Here is a tiny trained network, its code and every weight. The questions are about switching its units off for an input and a class, where a switched-off unit gives its printed mean instead of its output.

import numpy as np


def w(rows, s, z=0):
    codes = np.array(rows[::2]) - 128.0
    scale = np.full(codes.shape[1], s)
    scale[-1] = z or s
    return codes * scale


def f(y):
    return np.maximum(y, 0)


def log_softmax(a):
    a = a - a.max(-1, keepdims=True)
    return a - np.log(np.exp(a).sum(-1, keepdims=True))


def net(x, mask):
    res = np.array(x, float).reshape(1, 8) / 4 @ E
    y = f(res @ A[0][:, :-1].T + A[0][:, -1])
    res = res + np.where(mask, y, B[0][:, -1]) @ B[0][:, :-1]
    return log_softmax(res[-1] @ U[:, :-1].T + U[:, -1])


A, B = {}, {}
E = w([
[95,163,206,244,120,177,155],'x0',
[112,95,132,110,158,147,124],'x1',
[190,11,169,132,77,208,173],'x2',
[137,146,138,117,132,138,142],'x3',
[115,101,130,93,194,187,143],'x4',
[115,94,120,110,150,131,121],'x5',
[37,52,60,151,88,151,254],'x6',
[117,104,141,134,141,134,127],'x7',
],0.007)
A[0] = w([
[187,72,142,110,117,152,163,51],'neuron 0',
[158,111,127,99,144,128,68,156],'neuron 1',
[154,125,191,141,158,134,97,202],'neuron 2',
[172,92,172,108,91,187,129,4],'neuron 3',
[120,95,87,79,120,123,97,131],'neuron 4',
[66,173,80,105,190,163,119,143],'neuron 5',
[63,132,195,185,110,180,113,114],'neuron 6',
[70,95,51,142,114,145,251,13],'neuron 7',
],0.011,0.0036)
B[0] = w([
[22,63,150,74,126,73,56,185],'neuron 0',
[109,179,66,226,139,181,144,184],'neuron 1',
[212,145,100,117,149,146,204,185],'neuron 2',
[103,43,182,113,181,59,70,170],'neuron 3',
[104,187,60,107,82,191,181,190],'neuron 4',
[143,102,255,166,29,85,102,198],'neuron 5',
[84,239,87,49,72,149,154,190],'neuron 6',
[222,131,81,145,204,81,158,255],'neuron 7',
],0.0082,0.0096)
U = w([
[130,129,122,128,127,129,146,230],'0',
[100,151,89,88,101,164,159,181],'1',
[199,127,104,181,184,130,152,66],'2',
[125,115,144,140,120,114,133,173],'3',
[116,128,128,114,113,136,147,153],'4',
[84,102,214,117,136,8,70,2],'5',
[115,124,109,141,113,156,144,103],'6',
],0.011,0.0054)

Each question gives the input, the list of numbers given to net, and the class t.
The units are the neurons (one row each of A and B). Each row of codes is followed by its name. A weight is (code - 128) times the scale printed after its matrix; where a second scale follows, it is the last column's (A, B and U).
mask holds one flag per neuron, in row order. A switched-off neuron (its flag False) gives its mean, the last column of its row in B, instead of its output. The means were averaged over made-up inputs and are rounded, as every weight is.
A unit's drop is (log p(t) with every unit on - log p(t) with that unit switched off) / (log p(t) with every unit on - log p(t) with every unit switched off).
The circuit of an input: a set's keep is (log p(t) with only the set's units on - log p(t) with every unit switched off) / (log p(t) with every unit on - log p(t) with every unit switched off). Starting from all 8 units, units are removed one at a time, each time the one whose removal leaves the highest keep (on an exact tie, the one counted first), for as long as the keep stays at least 0.8.
units of the circuit, in order: the units of the circuit, biggest drop first
most important unit: the unit with the biggest drop
k most important neurons: the k neurons with the biggest drops, biggest first
drop of u: that unit's drop, to one decimal
input [-2,4,7,8,-3,5,5,-4], class 5: units of the circuit, in order -> (neuron 0; neuron 3)
input [4,-1,-8,4,2,-4,8,7], class 2: 3 most important neurons -> (neuron 7; neuron 0; neuron 4)
input [8,5,1,6,4,-8,-1,-3], class 1: 3 most important neurons -> (neuron 6; neuron 7; neuron 5)
input [4,5,-7,-4,6,-5,4,1], class 5: units of the circuit, in order -> (neuron 5)
input [8,1,0,-6,5,1,3,2], class 1: 2 most important neurons -> (neuron 6; neuron 3)
input [8,-6,2,6,-6,-2,-6,-2], class 1: 2 most important neurons -> (neuron 6; neuron 7)
input [8,-2,-8,-3,-8,-2,-3,-8], class 1: 3 most important neurons -> (neuron 6; neuron 7; neuron 3)
input [4,6,8,-8,3,-4,2,-5], class 5: 4 most important neurons -> (neuron 3; neuron 0; neuron 4; neuron 1)
input [-3,5,-8,-6,-7,-8,8,8], class 2: 3 most important neurons -> (neuron 7; neuron 0; neuron 6)
input [1,-2,8,8,8,6,8,-6], class 2: 2 most important neurons -> (neuron 7; neuron 5)
input [5,-2,3,3,2,-3,1,2], class 1: 2 most important neurons -> (neuron 6; neuron 5)
input [8,7,8,3,6,-7,-7,-8], class 1: 2 most important neurons -> (neuron 6; neuron 2)
input [-4,0,-6,-3,4,-3,6,-6], class 2: 4 most important neurons -> (neuron 7; neuron 0; neuron 6; neuron 3)
input [0,3,7,-1,-3,0,5,-5], class 5: most important neuron -> (neuron 0)
input [7,-3,-3,-7,6,2,-2,6], class 1: 3 most important neurons -> (neuron 6; neuron 7; neuron 3)
input [7,6,-2,-4,6,-8,8,-5], class 2: 3 most important neurons -> (neuron 7; neuron 0; neuron 4)
input [-6,6,-6,1,-1,8,8,5], class 2: drop of neuron 6 -> 0.2
input [-5,-7,-5,0,7,3,8,1], class 2: drop of neuron 0 -> 0.1
input [-3,6,-3,-4,-3,-1,-8,4], class 2: drop of neuron 1 -> 0.3
input [0,2,-2,-1,1,8,-8,7], class 2: most important unit -> neuron 2
input [2,3,8,-7,6,1,0,3], class 5: drop of neuron 6 -> 0.0
